Here is a tiny trained network, its code and every weight. The questions are about switching its units off for an input and a class, where a switched-off unit gives its printed mean instead of its output.

import numpy as np


def w(rows, s, z=0):
    codes = np.array(rows[::2]) - 128.0
    scale = np.full(codes.shape[1], s)
    scale[-1] = z or s
    return codes * scale


def norm(h):
    return h / np.sqrt((h * h).mean(-1, keepdims=True) + 1e-5)


def f(y):
    return y / 2 * (1 + np.tanh(0.7978845608 * (y + 0.044715 * y**3)))


def log_softmax(a):
    a = a - a.max(-1, keepdims=True)
    return a - np.log(np.exp(a).sum(-1, keepdims=True))


def net(x, mask):
    res = np.array(x, float).reshape(1, 4) / 4 @ E
    u = 0
    for l in range(2):
        y = f(norm(res) @ A[l][:, :-1].T + A[l][:, -1])
        res = res + np.where(mask[u : u + 4], y, B[l][:, -1]) @ B[l][:, :-1]
        u += 4
    return log_softmax(norm(res)[-1] @ U[:, :-1].T + U[:, -1])


A, B = {}, {}
E = w([
[125,123,134,124,128,122,126,126,118,125],'x0',
[123,115,146,163,126,54,3,205,145,186],'x1',
[153,204,218,87,54,101,98,55,148,206],'x2',
[80,78,123,81,126,116,156,80,150,206],'x3',
],0.0022)
A[0] = w([
[67,74,31,106,158,203,202,64,113,68,4],'L0N1',
[110,91,62,141,155,203,255,120,103,9,50],'L0N2',
[208,232,180,109,75,161,118,65,87,64,45],'L0N3',
[207,212,160,102,88,230,193,54,66,126,24],'L0N4',
],0.0026,0.0021)
B[0] = w([
[139,121,151,53,121,125,73,105,147,255,194],'L0N1',
[182,179,185,117,157,89,90,143,114,190,251],'L0N2',
[102,142,100,78,159,3,173,174,150,108,185],'L0N3',
[111,152,138,153,120,107,199,121,181,82,192],'L0N4',
],0.005,0.0019)
A[1] = w([
[173,249,191,132,94,65,83,126,141,161,8],'L1N1',
[108,129,179,114,53,125,99,67,151,197,73],'L1N2',
[33,47,87,120,167,83,111,133,139,233,29],'L1N3',
[89,203,190,101,117,148,219,4,161,106,115],'L1N4',
],0.0038,0.0016)
B[1] = w([
[180,170,151,97,232,147,255,154,90,92,238],'L1N1',
[155,89,85,67,153,193,111,86,122,213,216],'L1N2',
[142,165,88,103,60,45,251,75,207,34,214],'L1N3',
[42,44,90,205,55,147,52,171,119,72,252],'L1N4',
],0.004,0.0029)
U = w([
[206,223,220,117,228,160,128,173,46,129,86],'0',
[88,132,101,132,86,38,209,131,187,12,235],'1',
[174,105,115,36,132,140,142,32,172,233,181],'2',
[25,52,124,157,34,232,85,71,128,115,82],'3',
[140,116,95,239,139,151,2,165,108,58,1],'4',
],0.0099,0.00075)

Each question gives the input, the list of numbers given to net, and the class t.
The units are the neurons (one row each of A and B). Each row of codes is followed by its name. A weight is (code - 128) times the scale printed after its matrix; where a second scale follows, it is the last column's (A, B and U).
mask holds one flag per neuron, layer by layer. A switched-off neuron (its flag False) gives its mean, the last column of its row in B, instead of its output. The means were averaged over made-up inputs and are rounded, as every weight is.
A unit's drop is (log p(t) with every unit on - log p(t) with that unit switched off) / (log p(t) with every unit on - log p(t) with every unit switched off).
The circuit of an input: a set's keep is (log p(t) with only the set's units on - log p(t) with every unit switched off) / (log p(t) with every unit on - log p(t) with every unit switched off). Starting from all 8 units, units are removed one at a time, each time the one whose removal leaves the highest keep (on an exact tie, the one counted first), for as long as the keep stays at least 0.8.
units of the circuit, in order: the units of the circuit, biggest drop first
k most important neurons: the k neurons with the biggest drops, biggest first
k most important neurons of layer l: the k neurons of layer l with the biggest drops, biggest first
drop when u is switched off: that unit's drop, to one decimal
input [-7,0,8,-3], class 1: 2 most important neurons : (L0N2 L0N3)
input [8,-3,0,-5], class 0: units of the circuit, in order : (L0N2)
input [5,-5,-8,0], class 0: 2 most important neurons : (L0N2 L1N2)
input [0,-2,-8,6], class 2: 2 most important neurons : (L0N1 L0N2)
input [-8,6,3,-6], class 0: 2 most important neurons of layer 1 : (L1N1 L1N4)
input [3,0,3,-4], class 1: 2 most important neurons : (L0N2 L0N3)
input [-2,-7,4,-1], class 1: 2 most important neurons of layer 0 : (L0N3 L0N4)
input [-8,-5,0,-1], class 0: 2 most important neurons : (L0N2 L0N1)
input [-4,-7,-8,2], class 2: 2 most important neurons : (L0N1 L1N1)
input [1,-8,-3,5], class 2: 2 most important neurons : (L0N1 L0N2)
input [1,-4,4,1], class 3: 2 most important neurons of layer 1 : (L1N4 L1N3)
input [7,3,4,-1], class 0: 2 most important neurons : (L1N1 L0N1)
input [-8,0,7,4], class 3: 3 most important neurons : (L1N4 L0N2 L0N1)
input [-4,-3,6,4], class 3: units of the circuit, in order : (L1N4)
input [-6,6,-2,8], class 1: 2 most important neurons : (L1N3 L0N1)
input [-2,0,8,1], class 3: 4 most important neurons : (L0N2 L1N4 L0N1 L1N3)
input [-2,5,-1,1], class 1: 3 most important neurons of layer 1 : (L1N3 L1N4 L1N2)
input [-5,-6,1,7], class 3: 2 most important neurons of layer 1 : (L1N4 L1N1)
input [-8,-3,-5,3], class 2: drop when L0N1 is switched off : 0.9
input [-6,-2,6,4], class 3: units of the circuit, in order : (L1N4)
input [-5,6,-4,8], class 1: drop when L1N3 is switched off : 0.9
input [-3,0,-6,5], class 2: drop when L1N4 is switched off : 0.1
